Here is a tiny trained network, its code and every weight. The questions are about switching its units off for an input and a target symbol, where a switched-off unit gives its printed mean instead of its output.

import numpy as np


def w(rows, s, z=0):
    codes = np.array(rows[::2]) - 128.0
    scale = np.full(codes.shape[1], s)
    scale[-1] = z or s
    return codes * scale


def f(y):
    return y / 2 * (1 + np.tanh(0.7978845608 * (y + 0.044715 * y**3)))


def softmax(a):
    e = np.exp(a - a.max(-1, keepdims=True))
    return e / e.sum(-1, keepdims=True)


def log_softmax(a):
    a = a - a.max(-1, keepdims=True)
    return a - np.log(np.exp(a).sum(-1, keepdims=True))


def net(x, mask):
    ids = ['αδεζηθλμξπσφω'.index(c) for c in x.split()]
    T = len(ids)
    res = E[ids] + P[:T]
    r = res
    for j in range(3):
        rows = slice(4 * j, 4 * j + 4)
        q, k, v = (r @ M[0][rows].T for M in (Q, K, V))
        z = softmax(np.where(np.tri(T) > 0, q @ k.T / 4**0.5, -1e9)) @ v
        o = O[0][rows]
        res = res + np.where(mask[j], z, o[:, -1]) @ o[:, :-1]
    y = f(res @ A[0][:, :-1].T + A[0][:, -1])
    res = res + np.where(mask[3:11], y, B[0][:, -1]) @ B[0][:, :-1]
    return log_softmax(res[-1] @ U[:, :-1].T + U[:, -1])


Q, K, V, O, A, B = {}, {}, {}, {}, {}, {}
E = w([
[132,164,150,164,139,80,77,219],'α',
[96,172,129,87,140,146,88,132],'δ',
[121,66,112,50,152,89,159,92],'ε',
[103,66,144,191,251,95,101,100],'ζ',
[184,90,226,108,217,188,72,194],'η',
[122,195,126,104,90,142,29,129],'θ',
[51,58,150,174,126,208,137,168],'λ',
[169,163,85,153,164,57,168,107],'μ',
[130,162,223,167,164,108,172,144],'ξ',
[99,149,73,225,76,181,143,47],'π',
[150,180,154,128,62,239,163,195],'σ',
[67,134,194,149,121,198,72,161],'φ',
[115,218,90,75,174,152,110,110],'ω',
],0.02)
P = w([
[1,195,80,82,201,184,209,241],'0',
[114,143,129,137,150,120,171,98],'1',
[120,138,131,132,143,114,167,98],'2',
[125,141,128,136,145,104,164,94],'3',
[132,129,127,142,132,102,158,86],'4',
[136,141,134,127,120,101,154,99],'5',
[147,135,118,131,123,111,146,93],'6',
[136,137,123,124,132,100,154,106],'7',
[136,130,113,126,129,101,153,102],'8',
],0.0088)
Q[0] = w([
[184,63,72,143,123,182,165,164],'h1',
[190,137,104,248,135,81,186,137],'h1',
[156,166,143,133,26,120,151,101],'h1',
[58,199,147,148,143,157,67,119],'h1',
[64,175,113,81,136,178,160,130],'h2',
[180,168,205,216,92,119,83,95],'h2',
[147,68,174,160,117,145,160,165],'h2',
[157,51,102,122,157,90,66,197],'h2',
[213,63,128,228,124,83,217,140],'h3',
[184,132,176,107,169,95,182,203],'h3',
[131,130,89,130,86,181,136,82],'h3',
[149,97,134,83,111,151,192,77],'h3',
],0.013)
K[0] = w([
[157,111,163,165,117,166,145,68],'h1',
[194,144,141,201,85,33,107,108],'h1',
[126,172,95,128,93,126,156,162],'h1',
[98,139,73,157,163,146,112,255],'h1',
[96,95,105,76,126,155,136,135],'h2',
[90,160,157,168,78,134,22,163],'h2',
[130,96,159,153,135,145,147,150],'h2',
[109,126,115,155,192,105,118,126],'h2',
[234,89,170,148,112,103,67,42],'h3',
[184,116,175,143,127,99,178,132],'h3',
[108,119,120,89,91,153,103,116],'h3',
[129,103,118,73,119,137,169,68],'h3',
],0.015)
V[0] = w([
[35,1,212,213,101,128,124,111],'h1',
[92,191,170,189,35,141,65,151],'h1',
[89,119,60,169,166,103,20,157],'h1',
[57,131,121,146,148,160,216,121],'h1',
[115,147,161,138,128,112,160,164],'h2',
[194,165,239,151,213,87,167,188],'h2',
[166,79,119,86,146,179,173,186],'h2',
[76,129,63,128,164,96,142,137],'h2',
[148,87,81,153,106,220,166,159],'h3',
[111,114,149,165,149,80,137,213],'h3',
[183,55,102,152,150,99,182,141],'h3',
[152,171,213,126,112,62,110,148],'h3',
],0.0092)
O[0] = w([
[43,92,99,82,103,142,64,121,144],'h1',
[101,102,225,119,151,73,86,44,1],'h1',
[66,118,132,186,110,63,181,104,149],'h1',
[157,70,55,103,116,181,140,110,205],'h1',
[138,207,121,82,143,102,86,150,146],'h2',
[155,185,121,64,177,102,115,151,177],'h2',
[111,164,102,116,67,130,95,151,140],'h2',
[148,95,184,148,112,79,99,105,190],'h2',
[163,87,153,145,112,90,95,103,72],'h3',
[135,88,147,177,124,191,154,1,198],'h3',
[107,135,46,93,107,148,90,121,160],'h3',
[104,171,167,118,147,228,171,149,126],'h3',
],0.0071,0.0072)
A[0] = w([
[118,80,68,56,101,81,50,165,87],'n1',
[99,66,122,191,122,173,83,2,253],'n2',
[142,160,199,106,103,130,210,176,185],'n3',
[111,194,97,124,113,91,151,62,146],'n4',
[154,188,105,117,61,165,99,229,157],'n5',
[71,146,193,141,152,121,92,184,91],'n6',
[169,162,141,83,61,54,58,148,157],'n7',
[150,60,79,81,99,111,210,80,32],'n8',
],0.0079,0.0045)
B[0] = w([
[106,211,115,130,142,112,77,63,254],'n1',
[131,136,157,80,153,134,180,182,252],'n2',
[143,124,39,176,79,134,87,125,204],'n3',
[129,70,139,206,72,170,57,175,168],'n4',
[137,85,188,187,134,99,119,34,240],'n5',
[122,83,150,61,112,93,113,139,179],'n6',
[113,130,60,161,255,172,163,99,143],'n7',
[161,123,198,114,95,37,87,120,229],'n8',
],0.0097,0.0079)
U = w([
[93,143,208,216,137,93,36,149,119],'α',
[141,136,126,118,94,170,142,118,129],'δ',
[164,146,124,38,87,101,131,58,168],'ε',
[116,81,106,148,242,125,116,98,35],'ζ',
[240,54,167,87,187,167,42,168,64],'η',
[104,198,173,116,116,151,239,18,17],'θ',
[67,100,91,102,2,204,85,149,253],'λ',
[215,137,91,148,122,125,160,178,156],'μ',
[167,242,125,37,119,190,173,133,141],'ξ',
[168,30,179,88,108,134,127,128,73],'π',
[107,78,108,199,98,240,42,41,94],'σ',
[145,145,129,123,102,158,139,129,182],'φ',
[150,146,131,100,101,172,123,129,107],'ω',
],0.0071,0.003)

Each question gives the input, a string of symbols that net reads in full, and the target symbol t.
The units are the heads (4 rows each of Q, K, V and O) and the neurons (one row each of A and B). Each row of codes is followed by its name. A weight is (code - 128) times the scale printed after its matrix; where a second scale follows, it is the last column's (O, A, B and U).
mask holds one flag per unit, heads first, then neurons. A switched-off unit (its flag False) gives its mean, the last column of its rows in O or B, instead of its output. The means were averaged over made-up inputs and are rounded, as every weight is.
A unit's drop is (log p(t) with every unit on - log p(t) with that unit switched off) / (log p(t) with every unit on - log p(t) with every unit switched off).
The circuit of an input: a set's keep is (log p(t) with only the set's units on - log p(t) with every unit switched off) / (log p(t) with every unit on - log p(t) with every unit switched off). Starting from all 11 units, units are removed one at a time, each time the one whose removal leaves the highest keep (on an exact tie, the one counted first), for as long as the keep stays at least 0.8.
units of the circuit, in order: the units of the circuit, biggest drop first
most important unit: the unit with the biggest drop
top k neurons: the k neurons with the biggest drops, biggest first
which heads matter: for each layer, one digit per head in row order, 1 if its drop is at least 0.15 and else 0, layers parted by /
input ε η ε σ ε ω, target σ: top 2 neurons : [n5; n2]
input ξ ε δ α ζ α α ξ, target α: top 2 neurons : [n4; n2]
input φ ω μ η φ, target π: which heads matter : 101
input ω ε ε ζ ε ξ λ, target λ: which heads matter : 100
input σ ω ε θ α δ, target η: units of the circuit, in order : [h1; h3]
input α ε ε ε ω, target θ: which heads matter : 101
input μ ε ε ξ, target μ: units of the circuit, in order : [n3; h1]
input π α λ α α φ ε ε φ, target ζ: units of the circuit, in order : [h3; n7; h1; n2]
input ζ ε ζ ε θ, target λ: which heads matter : 110
input ε σ α ω π φ, target σ: which heads matter : 100
input ε ζ σ ε λ, target λ: which heads matter : 100
input λ μ θ ζ ε δ, target ε: which heads matter : 101
input α ε ε ε ζ θ, target θ: which heads matter : 111
input δ σ ω ε ξ, target σ: which heads matter : 011
input η ζ ε ε η ε π, target π: most important unit : h2
input ε ε ε δ, target σ: which heads matter : 110
input ε θ α α ε ω, target σ: units of the circuit, in order : [n5; n2; h2; h1]
input θ θ α ε ε η θ ω, target α: units of the circuit, in order : [h1; n4]
input ε ε θ, target σ: top 2 neurons : [n5; n2]
input ξ α μ α ε ω δ, target ξ: units of the circuit, in order : [n2; n5; h3; h1]
input π π ε ξ ε ε ω, target ζ: most important unit : h3
input ε ε ε ε ε λ θ, target σ: units of the circuit, in order : [h1; n5]
input θ ζ π σ ε α ε ζ σ, target σ: units of the circuit, in order : [n5; n2]
input α ζ ε μ, target μ: top 2 neurons : [n1; n4]
input η α α θ ζ π, target θ: top 2 neurons : [n2; n8]
input α α ε ω α π α θ, target θ: most important unit : h3
input ζ ω ω θ φ, target λ: top 2 neurons : [n5; n1]
